Below are the code and all the weights of a small trained network. Each question names an input and a class and asks about switching units off, where a switched-off unit gives its printed mean instead of its output.

import numpy as np


def w(rows, s, z=0):
    codes = np.array(rows[::2]) - 128.0
    scale = np.full(codes.shape[1], s)
    scale[-1] = z or s
    return codes * scale


def f(y):
    return np.maximum(y, 0)


def log_softmax(a):
    a = a - a.max(-1, keepdims=True)
    return a - np.log(np.exp(a).sum(-1, keepdims=True))


def net(x, mask):
    res = np.array(x, float).reshape(1, 5) / 4 @ E
    y = f(res @ A[0][:, :-1].T + A[0][:, -1])
    res = res + np.where(mask, y, B[0][:, -1]) @ B[0][:, :-1]
    return log_softmax(res[-1] @ U[:, :-1].T + U[:, -1])


A, B = {}, {}
E = w([
[36,75,225,224,92,53,119,114,93,72,224],'x0',
[118,195,153,103,28,136,255,39,185,94,139],'x1',
[123,167,128,10,224,123,96,37,42,27,186],'x2',
[53,200,76,79,184,22,148,229,210,111,157],'x3',
[158,193,185,83,90,154,91,157,119,242,250],'x4',
],0.0062)
A[0] = w([
[150,77,95,172,131,114,55,202,124,170,108,97],'N0',
[192,181,82,75,153,180,158,136,164,158,82,44],'N1',
[200,69,169,193,110,197,96,63,83,146,98,3],'N2',
[102,106,115,153,138,107,184,101,136,59,32,72],'N3',
[171,159,103,104,131,151,130,114,143,170,96,19],'N4',
[134,82,99,154,178,111,55,178,91,140,113,72],'N5',
[97,87,77,162,144,114,146,107,142,53,46,76],'N6',
[60,90,196,160,106,97,125,120,133,99,172,60],'N7',
[184,184,65,66,147,148,149,151,184,160,75,88],'N8',
[171,211,193,91,81,137,111,145,133,203,220,98],'N9',
[42,190,62,99,152,57,125,200,173,119,147,67],'N10',
[32,92,182,176,106,88,120,117,109,93,176,70],'N11',
[188,170,62,54,137,152,136,135,149,188,92,83],'N12',
[110,177,148,119,66,131,211,63,181,110,120,60],'N13',
[174,163,77,85,146,154,130,119,161,153,86,25],'N14',
[150,179,182,80,95,151,102,132,98,223,216,120],'N15',
[134,89,112,136,171,126,51,181,89,170,131,84],'N16',
[86,112,182,162,101,61,119,128,136,111,162,56],'N17',
[137,96,108,133,170,127,58,174,74,169,150,73],'N18',
[129,117,173,160,115,80,128,136,103,94,149,19],'N19',
[189,152,87,117,118,216,104,114,120,132,87,83],'N20',
[125,138,119,18,192,106,107,62,29,58,157,40],'N21',
[118,76,67,157,167,99,164,101,141,41,59,81],'N22',
[85,107,206,185,115,62,126,110,133,112,169,75],'N23',
[114,164,131,111,43,122,253,67,177,125,144,49],'N24',
[76,177,78,119,173,68,149,221,184,117,155,37],'N25',
[125,78,120,145,187,115,34,181,100,157,120,86],'N26',
[179,135,85,67,134,172,125,142,155,139,82,21],'N27',
[78,110,185,180,110,88,126,130,110,99,195,41],'N28',
[118,103,139,205,69,129,161,196,215,193,62,82],'N29',
[133,109,125,193,72,134,143,186,183,179,103,73],'N30',
[83,81,149,164,124,100,138,119,112,113,182,38],'N31',
[152,119,144,201,98,130,144,185,174,172,90,33],'N32',
[122,182,118,54,210,136,87,44,72,41,177,38],'N33',
[99,123,162,164,108,96,123,125,113,112,149,30],'N34',
[75,99,193,164,91,67,118,121,114,99,206,70],'N35',
[119,180,152,108,126,153,80,154,153,203,217,80],'N36',
[132,86,94,200,82,126,152,173,174,188,97,61],'N37',
[90,202,93,80,158,25,149,227,190,107,146,62],'N38',
[133,92,114,148,185,136,31,188,78,138,115,54],'N39',
[154,142,74,91,149,160,137,120,147,141,59,37],'N40',
[213,57,163,163,82,208,102,47,33,134,88,52],'N41',
[78,175,111,111,193,61,140,184,199,124,133,48],'N42',
[149,185,158,121,130,144,119,146,117,172,189,11],'N43',
[122,203,161,109,56,132,213,73,160,131,142,68],'N44',
],0.0068,0.0036)
B[0] = w([
[171,201,97,105,130,77,159,107,159,47,147,210],'N0',
[98,127,40,167,115,121,89,164,48,150,150,194],'N1',
[56,144,194,144,107,124,197,33,128,197,158,205],'N2',
[86,85,189,156,208,166,117,208,169,118,33,199],'N3',
[92,128,102,143,146,104,107,140,101,143,119,157],'N4',
[184,195,113,146,156,77,191,99,171,64,140,197],'N5',
[64,51,195,162,172,178,108,210,168,123,29,203],'N6',
[121,132,40,152,118,137,79,159,67,150,149,195],'N7',
[89,114,37,176,117,138,78,145,49,154,189,209],'N8',
[94,73,188,165,221,173,113,209,175,93,4,202],'N9',
[83,102,195,161,120,184,206,34,112,209,173,213],'N10',
[113,128,54,149,111,139,75,170,39,142,141,213],'N11',
[94,107,48,175,118,143,68,162,46,138,143,204],'N12',
[192,231,99,153,179,48,182,108,156,28,132,192],'N13',
[97,125,59,165,112,109,97,160,58,134,149,174],'N14',
[72,67,177,173,200,188,124,191,190,108,2,206],'N15',
[169,196,101,151,155,67,201,114,160,49,121,196],'N16',
[123,127,65,143,125,136,97,148,78,158,146,184],'N17',
[182,214,111,145,178,76,200,113,166,64,101,189],'N18',
[87,140,94,143,118,141,110,141,104,142,130,157],'N19',
[65,122,80,174,105,134,121,130,53,172,172,185],'N20',
[101,153,191,15,20,49,47,170,206,141,168,229],'N21',
[59,71,182,156,198,186,102,199,173,143,29,209],'N22',
[115,130,49,167,106,141,69,164,52,133,153,203],'N23',
[209,224,65,138,179,43,210,96,172,41,135,204],'N24',
[88,120,184,145,117,157,182,17,95,196,158,205],'N25',
[224,219,88,141,170,78,188,78,165,50,144,208],'N26',
[101,147,79,156,116,100,110,162,67,138,147,175],'N27',
[115,123,57,160,116,124,91,166,58,140,144,193],'N28',
[121,163,176,19,46,78,72,150,173,132,179,254],'N29',
[116,144,166,39,53,77,66,150,194,140,158,216],'N30',
[103,122,70,143,107,123,99,135,86,142,117,173],'N31',
[95,141,170,56,67,78,74,156,159,127,157,199],'N32',
[113,155,188,16,22,46,30,181,201,146,172,228],'N33',
[91,127,83,137,138,115,100,149,81,134,137,157],'N34',
[119,123,45,142,139,140,85,161,75,144,136,208],'N35',
[96,61,160,162,190,170,109,159,185,110,31,185],'N36',
[109,158,170,26,48,75,44,156,171,130,154,217],'N37',
[89,99,187,169,111,166,194,41,101,185,154,225],'N38',
[170,217,112,135,152,84,189,91,145,69,122,202],'N39',
[97,121,76,151,126,125,99,161,68,138,128,175],'N40',
[25,129,204,159,126,147,220,1,99,217,165,235],'N41',
[95,116,181,154,102,193,185,43,109,196,161,198],'N42',
[65,88,150,123,166,140,131,155,151,110,40,154],'N43',
[204,231,92,152,188,51,194,121,152,34,105,192],'N44',
],0.0053,0.0079)
U = w([
[123,119,25,155,107,141,83,161,40,146,150,121],'0',
[130,142,172,3,48,105,75,149,182,130,154,112],'1',
[178,192,91,144,166,103,197,91,161,37,126,117],'2',
[106,107,190,154,110,164,186,18,105,202,152,115],'3',
[114,71,173,153,193,170,113,196,174,111,35,113],'4',
[172,94,129,109,122,161,123,128,152,118,142,245],'5',
[214,71,124,102,123,170,140,124,127,122,149,89],'6',
],0.011,0.012)

Each question gives the input, the list of numbers given to net, and the class t.
The units are the neurons (one row each of A and B). Each row of codes is followed by its name. A weight is (code - 128) times the scale printed after its matrix; where a second scale follows, it is the last column's (A, B and U).
mask holds one flag per neuron, in row order. A switched-off neuron (its flag False) gives its mean, the last column of its row in B, instead of its output. The means were averaged over made-up inputs and are rounded, as every weight is.
A unit's drop is (log p(t) with every unit on - log p(t) with that unit switched off) / (log p(t) with every unit on - log p(t) with every unit switched off).
The circuit of an input: a set's keep is (log p(t) with only the set's units on - log p(t) with every unit switched off) / (log p(t) with every unit on - log p(t) with every unit switched off). Starting from the 12 units with the biggest drops (on a tie, the unit counted first), units are removed one at a time, each time the one whose removal leaves the highest keep (on an exact tie, the one counted first), for as long as the keep stays at least 0.8.
circuit, biggest first: the units of the circuit, biggest drop first
top k neurons: the k neurons with the biggest drops, biggest first
drop when u is switched off: that unit's drop, to one decimal
input [1,8,-8,-4,2], class 1: circuit, biggest first	N29
input [-8,8,-6,0,8], class 0: top 2 neurons	N8; N12
input [-3,-5,3,5,-6], class 4: top 3 neurons	N22; N6; N41
input [-4,4,-8,3,-7], class 1: top 3 neurons	N29; N37; N30
input [-6,6,-3,4,3], class 0: top 3 neurons	N8; N12; N1
input [-7,2,4,-4,-7], class 0: top 3 neurons	N20; N1; N8
input [4,2,5,5,-4], class 1: top 4 neurons	N33; N21; N41; N2
input [-2,4,4,7,7], class 3: circuit, biggest first	N38; N10
input [6,-3,1,8,-2], class 3: top 3 neurons	N10; N38; N25
input [-4,-6,1,7,-5], class 3: circuit, biggest first	N10; N38
input [7,-8,-2,5,7], class 2: top 3 neurons	N26; N18; N16
input [-6,-7,1,-8,5], class 3: top 3 neurons	N41; N2; N20
input [6,2,-3,-1,8], class 4: top 3 neurons	N9; N15; N36
input [3,-3,-7,-2,8], class 4: circuit, biggest first	N9
input [3,-5,-5,-6,-1], class 3: top 4 neurons	N41; N2; N33; N21
input [6,-2,-8,8,-8], class 1: top 4 neurons	N29; N37; N30; N32
input [-5,-3,5,-7,-3], class 3: top 2 neurons	N41; N2
input [5,-8,7,7,6], class 2: top 4 neurons	N26; N18; N16; N39
input [4,4,5,-7,-8], class 4: top 2 neurons	N3; N22
input [-3,-4,-4,-7,-3], class 3: circuit, biggest first	N41
input [2,-3,-8,-8,-4], class 1: drop when N37 is switched off	0.5
input [1,7,8,3,-4], class 1: drop when N21 is switched off	1.0
input [5,2,-5,2,-5], class 0: drop when N21 is switched off	0.8
input [-2,8,1,-6,8], class 2: drop when N24 is switched off	0.5
